[[-11  -5  11   0]
 [ -1   0   7  -1]
 [ 14   6 -37 -15]]
|
[[ -1   0   7]
 [ 14   6 -37]]

[[ 38 -41 -17]
 [ -1 -44 -34]
 [ 32 -42 -20]
 [ 22 -43 -23]]
|
[[ -1 -44 -34]
 [ 32 -42 -20]]

[[-23  15 -41   4 -25]
 [ -7 -15  39  18  23]
 [ 16   8  -6 -12 -16]
 [ 12  14 -33 -35 -19]
 [-18 -18  27  31 -14]]
|
[[ -7 -15  39]
 [ 16   8  -6]]

[[  0   8 -10   0]
 [ 13 -17 -11 -42]
 [ 11 -11  -8 -32]
 [-13   5   3   1]]
|
[[ 13 -17 -11]
 [ 11 -11  -8]]

[[-41 -29  44  32]
 [  4 -12  -4  24]
 [ 40  13 -41  -8]]
|
[[  4 -12  -4]
 [ 40  13 -41]]

[[ 24 -23 -21 -33]
 [ -6  21 -31 -11]
 [ 21 -28  37  13]]
|
[[ -6  21 -31]
 [ 21 -28  37]]
---
[[  7  -1   2 -10  24   8   1   8 -12 -11   7   5   0   3  -1  -3]
 [-25   1  -2   6  -8 -11  -2 -34  10  10 -16 -10   8  -1   5   3]
 [ 10   5  -1  -6   4   3   5  12  -5  -7   5  -4 -24   2  -1   5]]
|
[[ -1   2 -10  24   8   1   8 -12 -11   7   5   0   3  -1  -3   7]
 [  1  -2   6  -8 -11  -2 -34  10  10 -16 -10   8  -1   5   3 -25]
 [  5  -1  -6   4   3   5  12  -5  -7   5  -4 -24   2  -1   5  10]]

[[-11  27   9   9  -3  -9  13   1]
 [ -8  -4 -10 -10  -5 -30  -3  -7]
 [-14 -21  -1  -2  -9  -5  -7  -5]
 [ -8 -26  19   0   9  -2  -7   3]
 [-11   9 -13   8   3  25   6   2]
 [ 21   0   1   9 -16  14  -6  -3]
 [ -3  19 -13  -4   9 -11 -11 -11]
 [  3  18   6   1  -9 -36   6  -7]
 [ 13   5   6   3  -1  23  -4   1]]
|
[[ 27   9   9  -3  -9  13   1 -11]
 [ -4 -10 -10  -5 -30  -3  -7  -8]
 [-21  -1  -2  -9  -5  -7  -5 -14]
 [-26  19   0   9  -2  -7   3  -8]
 [  9 -13   8   3  25   6   2 -11]
 [  0   1   9 -16  14  -6  -3  21]
 [ 19 -13  -4   9 -11 -11 -11  -3]
 [ 18   6   1  -9 -36   6  -7   3]
 [  5   6   3  -1  23  -4   1  13]]

[[-12   1   2  14 -33  12  36 -32]
 [ -7  15   1  -1  -8   2  12 -11]
 [  5  -4  -5  30 -13 -26   6 -11]]
|
[[  1   2  14 -33  12  36 -32 -12]
 [ 15   1  -1  -8   2  12 -11  -7]
 [ -4  -5  30 -13 -26   6 -11   5]]

[[-29   6  15]
 [-11   7 -28]
 [ 17  -8  -3]
 [ 33 -14  10]
 [-27   9  16]
 [-35  14 -40]]
|
[[  6  15 -29]
 [  7 -28 -11]
 [ -8  -3  17]
 [-14  10  33]
 [  9  16 -27]
 [ 14 -40 -35]]

[[ -5  -5   1 -15  -6   2   7  -6]
 [ -4  -4   1 -11  -4   1   5  -4]
 [-15 -13   3 -37 -16   5  19 -15]
 [  3   3   2   0   9   5   8   1]
 [  1   1   0   0   2   1   2   0]
 [-14 -11   3 -35 -14   4  17 -14]
 [ -9  -8   2 -24 -10   3  12 -10]
 [ -3  -2   1  -7  -3   1   3  -3]
 [  3   3   2   0   9   6   8   0]]
|
[[ -5   1 -15  -6   2   7  -6  -5]
 [ -4   1 -11  -4   1   5  -4  -4]
 [-13   3 -37 -16   5  19 -15 -15]
 [  3   2   0   9   5   8   1   3]
 [  1   0   0   2   1   2   0   1]
 [-11   3 -35 -14   4  17 -14 -14]
 [ -8   2 -24 -10   3  12 -10  -9]
 [ -2   1  -7  -3   1   3  -3  -3]
 [  3   2   0   9   6   8   0   3]]

[[  7   5  15]
 [  6 -46 -16]
 [-11 -14   6]
 [  5  37   9]
 [  1  20   0]
 [  7 -43 -19]]
|
[[  5  15   7]
 [-46 -16   6]
 [-14   6 -11]
 [ 37   9   5]
 [ 20   0   1]
 [-43 -19   7]]

[[ -3  16  -6   6  13  -8 -41  -4  32]
 [ 16  18  -6 -10  13  -8 -41   0  32]
 [ 16   0  -6 -10  13   4 -41  -4  -6]
 [ 16  18  -6 -10  13  -8   0  -4  32]
 [ 16  23  10   0  13  -8 -41 -21  -6]
 [ 30  18 -31 -10  30  -8 -41  -4  32]
 [ -6  18  -4   6  13  -8 -41  -4  32]
 [  0  18  -6 -10  13  -8 -41  -4  32]]
|
[[ 16  -6   6  13  -8 -41  -4  32  -3]
 [ 18  -6 -10  13  -8 -41   0  32  16]
 [  0  -6 -10  13   4 -41  -4  -6  16]
 [ 18  -6 -10  13  -8   0  -4  32  16]
 [ 23  10   0  13  -8 -41 -21  -6  16]
 [ 18 -31 -10  30  -8 -41  -4  32  30]
 [ 18  -4   6  13  -8 -41  -4  32  -6]
 [ 18  -6 -10  13  -8 -41  -4  32   0]]

[[  1   1   3  -3]
 [  4  -8   1   8]
 [ -8   2 -10 -12]
 [ 12 -36 -20  13]]
|
[[  1   3  -3   1]
 [ -8   1   8   4]
 [  2 -10 -12  -8]
 [-36 -20  13  12]]

[[-11 -10  -6 -13 -36  -2  -5]
 [-14 -11  -7 -11 -33  -4  -9]
 [-11 -12  -4 -12 -34  -7 -17]
 [-14 -12  -3 -12 -29  -5 -11]]
|
[[-10  -6 -13 -36  -2  -5 -11]
 [-11  -7 -11 -33  -4  -9 -14]
 [-12  -4 -12 -34  -7 -17 -11]
 [-12  -3 -12 -29  -5 -11 -14]]
---
[[-19  -4  25  36  38  27 -29  12  -8]
 [ 16   2  13  -3  -9  34  27   0  -2]
 [  7   5  -2  -9   2   9  11 -10  -2]]
|
[[ -8 -19  -4  25  36  38  27 -29  12]
 [ -2  16   2  13  -3  -9  34  27   0]
 [ -2   7   5  -2  -9   2   9  11 -10]]

[[ 16  39 -28   1 -19]
 [ 39 -13 -28  17   1]]
|
[[-19  16  39 -28   1]
 [  1  39 -13 -28  17]]

[[-12   9  -8  19  -4  -8]
 [-27  13  -8  12  10  -8]
 [-12  13  -8  19  10  -8]
 [-11  13  -8  19  10  -8]
 [-23  13  -8  10  10  -8]
 [-12  13  25   1   9  -8]
 [ 16   4  -8  19  10  -8]
 [-12  13  -8   1  10  -8]
 [-12  13  -8  19  10  -8]
 [-12  13 -33  19  10  -8]
 [-12  13  -8  19  10  -9]
 [ -5  13  -8  19  10  -8]]
|
[[ -8 -12   9  -8  19  -4]
 [ -8 -27  13  -8  12  10]
 [ -8 -12  13  -8  19  10]
 [ -8 -11  13  -8  19  10]
 [ -8 -23  13  -8  10  10]
 [ -8 -12  13  25   1   9]
 [ -8  16   4  -8  19  10]
 [ -8 -12  13  -8   1  10]
 [ -8 -12  13  -8  19  10]
 [ -8 -12  13 -33  19  10]
 [ -9 -12  13  -8  19  10]
 [ -8  -5  13  -8  19  10]]

[[ 20  -8  -3 -16 -21 -17 -12  10   4 -29  34 -17 -12  14  -2]
 [ 21  21  19  -4  -1   2  -1   3 -18  36 -17  -1   3  14  -1]
 [ 20   8  45   2   3 -42   7  15 -21  25 -31  25  -9  20   9]
 [ 18  47  21   1  -3  -2   4  -2  -6  36 -46  12   8  20  -1]
 [ 21   3  23 -14  -6  -6  -8   7 -25  23   7 -10  -6   9  -1]]
|
[[ -2  20  -8  -3 -16 -21 -17 -12  10   4 -29  34 -17 -12  14]
 [ -1  21  21  19  -4  -1   2  -1   3 -18  36 -17  -1   3  14]
 [  9  20   8  45   2   3 -42   7  15 -21  25 -31  25  -9  20]
 [ -1  18  47  21   1  -3  -2   4  -2  -6  36 -46  12   8  20]
 [ -1  21   3  23 -14  -6  -6  -8   7 -25  23   7 -10  -6   9]]

[[ -4  41]
 [  4 -17]
 [  2  36]
 [  1  13]
 [ -7 -12]
 [ -7   7]
 [ 22  16]
 [ -4  34]
 [  5   0]]
|
[[ 41  -4]
 [-17   4]
 [ 36   2]
 [ 13   1]
 [-12  -7]
 [  7  -7]
 [ 16  22]
 [ 34  -4]
 [  0   5]]

[[ -7  11 -21 -32]
 [ -1  -3  25  33]
 [  5  -8  22  32]
 [ -5   7 -10 -17]]
|
[[-32  -7  11 -21]
 [ 33  -1  -3  25]
 [ 32   5  -8  22]
 [-17  -5   7 -10]]
